Here is a tiny trained network, its code and every weight. The questions are about switching its units off for an input and a target symbol, where a switched-off unit gives its printed mean instead of its output.

import numpy as np


def w(rows, s, z=0):
    codes = np.array(rows[::2]) - 128.0
    scale = np.full(codes.shape[1], s)
    scale[-1] = z or s
    return codes * scale


def f(y):
    return y / 2 * (1 + np.tanh(0.7978845608 * (y + 0.044715 * y**3)))


def softmax(a):
    e = np.exp(a - a.max(-1, keepdims=True))
    return e / e.sum(-1, keepdims=True)


def log_softmax(a):
    a = a - a.max(-1, keepdims=True)
    return a - np.log(np.exp(a).sum(-1, keepdims=True))


def net(x, mask):
    ids = ['αβγδεμτω'.index(c) for c in x.split()]
    T = len(ids)
    res = E[ids] + P[:T]
    u = 0
    for l in range(2):
        q, k, v = (res @ M[l].T for M in (Q, K, V))
        z = softmax(np.where(np.tri(T) > 0, q @ k.T / 4**0.5, -1e9)) @ v
        res = res + np.where(mask[u], z, O[l][:, -1]) @ O[l][:, :-1]
        u += 1
        y = f(res @ A[l][:, :-1].T + A[l][:, -1])
        res = res + np.where(mask[u : u + 4], y, B[l][:, -1]) @ B[l][:, :-1]
        u += 4
    return log_softmax(res[-1] @ U[:, :-1].T + U[:, -1])


Q, K, V, O, A, B = {}, {}, {}, {}, {}, {}
E = w([
[145,114,103,164,163],'α',
[151,95,115,182,168],'β',
[152,90,128,182,152],'γ',
[141,125,97,171,176],'δ',
[140,165,63,25,74],'ε',
[164,90,125,71,14],'μ',
[193,31,47,242,115],'τ',
[22,131,223,137,254],'ω',
],0.009)
P = w([
[202,44,123,161,221],'0',
[201,178,136,221,100],'1',
[134,49,100,151,189],'2',
[136,190,123,210,70],'3',
[73,43,104,144,160],'4',
[88,144,157,242,46],'5',
[15,51,88,136,157],'6',
[26,177,110,214,49],'7',
[1,44,101,111,117],'8',
],0.0088)
Q[0] = w([
[138,82,156,146,150],'0.h1',
[103,149,62,252,45],'0.h1',
[120,136,192,151,74],'0.h1',
[193,64,73,135,118],'0.h1',
],0.018)
K[0] = w([
[174,140,144,127,98],'0.h1',
[49,99,3,181,16],'0.h1',
[91,67,181,137,73],'0.h1',
[242,81,62,135,125],'0.h1',
],0.014)
V[0] = w([
[142,146,132,133,105],'0.h1',
[97,131,64,148,136],'0.h1',
[117,218,89,244,232],'0.h1',
[184,140,228,81,173],'0.h1',
],0.011)
O[0] = w([
[112,129,107,164,113,120],'0.h1',
[133,65,187,178,127,168],'0.h1',
[150,51,213,133,7,254],'0.h1',
[116,181,81,2,70,37],'0.h1',
],0.0081,0.0046)
A[0] = w([
[111,86,46,108,156,251],'0.n1',
[165,137,193,125,254,179],'0.n2',
[105,126,164,120,216,46],'0.n3',
[73,188,184,121,95,24],'0.n4',
],0.015,0.0015)
B[0] = w([
[112,75,188,176,70,252],'0.n1',
[251,134,80,104,193,204],'0.n2',
[156,120,161,129,174,185],'0.n3',
[66,180,210,120,111,208],'0.n4',
],0.015,0.0027)
Q[1] = w([
[89,20,85,31,127],'1.h1',
[102,128,133,248,125],'1.h1',
[183,98,124,135,103],'1.h1',
[130,144,134,219,55],'1.h1',
],0.014)
K[1] = w([
[145,113,3,32,42],'1.h1',
[49,86,92,173,198],'1.h1',
[108,95,150,64,166],'1.h1',
[27,140,141,151,194],'1.h1',
],0.011)
V[1] = w([
[126,132,146,251,136],'1.h1',
[68,119,94,125,136],'1.h1',
[177,234,101,188,115],'1.h1',
[109,170,174,89,179],'1.h1',
],0.011)
O[1] = w([
[110,126,100,69,6,246],'1.h1',
[116,180,147,104,186,86],'1.h1',
[47,172,123,116,121,58],'1.h1',
[123,161,200,150,153,78],'1.h1',
],0.011,0.012)
A[1] = w([
[144,212,39,121,93,225],'1.n1',
[104,168,153,163,89,70],'1.n2',
[63,43,37,162,179,242],'1.n3',
[136,219,89,248,110,252],'1.n4',
],0.014,0.003)
B[1] = w([
[55,112,11,123,138,187],'1.n1',
[206,172,55,111,158,196],'1.n2',
[111,207,191,24,182,247],'1.n3',
[134,234,243,112,178,176],'1.n4',
],0.011,0.012)
U = w([
[213,17,74,15,237,224],'α',
[3,43,211,59,117,176],'β',
[157,93,81,136,139,6],'γ',
[159,77,80,160,119,58],'δ',
[111,116,46,145,178,174],'ε',
[78,153,50,84,245,172],'μ',
[127,53,30,123,137,2],'τ',
[176,204,140,147,116,102],'ω',
],0.0052,0.004)

Each question gives the input, a string of symbols that net reads in full, and the target symbol t.
The units are the heads (4 rows each of Q, K, V and O) and the neurons (one row each of A and B). Each row of codes is followed by its name. A weight is (code - 128) times the scale printed after its matrix; where a second scale follows, it is the last column's (O, A, B and U).
mask holds one flag per unit, layer by layer, with each layer's heads first. A switched-off unit (its flag False) gives its mean, the last column of its rows in O or B, instead of its output. The means were averaged over made-up inputs and are rounded, as every weight is.
A unit's drop is (log p(t) with every unit on - log p(t) with that unit switched off) / (log p(t) with every unit on - log p(t) with every unit switched off).
The circuit of an input: a set's keep is (log p(t) with only the set's units on - log p(t) with every unit switched off) / (log p(t) with every unit on - log p(t) with every unit switched off). Starting from all 10 units, units are removed one at a time, each time the one whose removal leaves the highest keep (on an exact tie, the one counted first), for as long as the keep stays at least 0.8.
circuit, biggest first: the units of the circuit, biggest drop first
unit that matters most: the unit with the biggest drop
top k neurons: the k neurons with the biggest drops, biggest first
k most important neurons of layer l: the k neurons of layer l with the biggest drops, biggest first
input ω γ γ γ ω ε ω μ, target ω: circuit, biggest first -> (0.n4, 1.h1, 1.n4, 0.h1)
input γ ω γ τ τ δ, target τ: top 2 neurons -> (1.n1, 1.n4)
input μ β μ δ ε ω, target ω: circuit, biggest first -> (1.n2, 0.n4, 1.h1)
input α α α ω β γ, target ω: top 3 neurons -> (0.n4, 1.n4, 1.n2)
input τ δ μ γ, target μ: unit that matters most -> 0.h1
input μ τ τ δ δ γ τ γ, target τ: 2 most important neurons of layer 1 -> (1.n1, 1.n4)
input τ τ α ω μ γ τ, target β: circuit, biggest first -> (1.n3, 1.n2)
input ω τ α α, target τ: top 3 neurons -> (0.n2, 1.n3, 1.n4)
input α τ γ μ ε μ ε, target β: top 3 neurons -> (0.n1, 1.n2, 0.n2)
input γ δ μ ω ω δ, target ω: 3 most important neurons of layer 0 -> (0.n4, 0.n1, 0.n2)
input μ α μ γ δ β α, target β: top 3 neurons -> (1.n2, 0.n1, 1.n3)
input ω τ γ β ε τ, target τ: circuit, biggest first -> (1.h1, 0.h1, 1.n1)
input μ μ τ δ ω μ μ ε, target μ: circuit, biggest first -> (0.n2, 0.h1, 1.n1, 1.h1)
input ω τ ε α δ δ, target δ: circuit, biggest first -> (0.h1, 1.n3)
input α δ τ β, target τ: top neuron -> (1.n1)
input δ ω δ δ δ α, target δ: circuit, biggest first -> (1.n3, 0.h1)
input δ μ γ δ α μ ω μ, target ω: top 3 neurons -> (0.n3, 0.n4, 1.n4)
input α α μ γ α μ δ δ, target μ: 2 most important neurons of layer 0 -> (0.n1, 0.n4)
input ω δ δ γ, target δ: circuit, biggest first -> (0.h1, 1.n3)
input μ β τ τ ε α μ β, target μ: 2 most important neurons of layer 0 -> (0.n1, 0.n4)
input α μ γ ω δ μ δ α, target μ: top 2 neurons -> (1.n1, 0.n2)
input δ ε δ α ε α τ α, target τ: unit that matters most -> 1.h1
input ε μ ε, target β: circuit, biggest first -> (1.n2, 0.n2)
input β μ ε μ α ω β ε, target ω: top 2 neurons -> (0.n2, 0.n4)
input γ ω ε ω β τ α β, target τ: top 2 neurons -> (0.n2, 1.n1)
input δ δ γ μ ω, target α: top 2 neurons -> (0.n2, 0.n3)
input μ μ μ α, target μ: top neuron -> (1.n1)
input ω ω ε ω α μ μ ω β, target α: circuit, biggest first -> (0.n2, 0.h1)
input μ γ ω δ, target ω: top 3 neurons -> (1.n4, 0.n3, 0.n1)
input μ γ ω γ γ δ, target δ: top 2 neurons -> (0.n2, 1.n3)
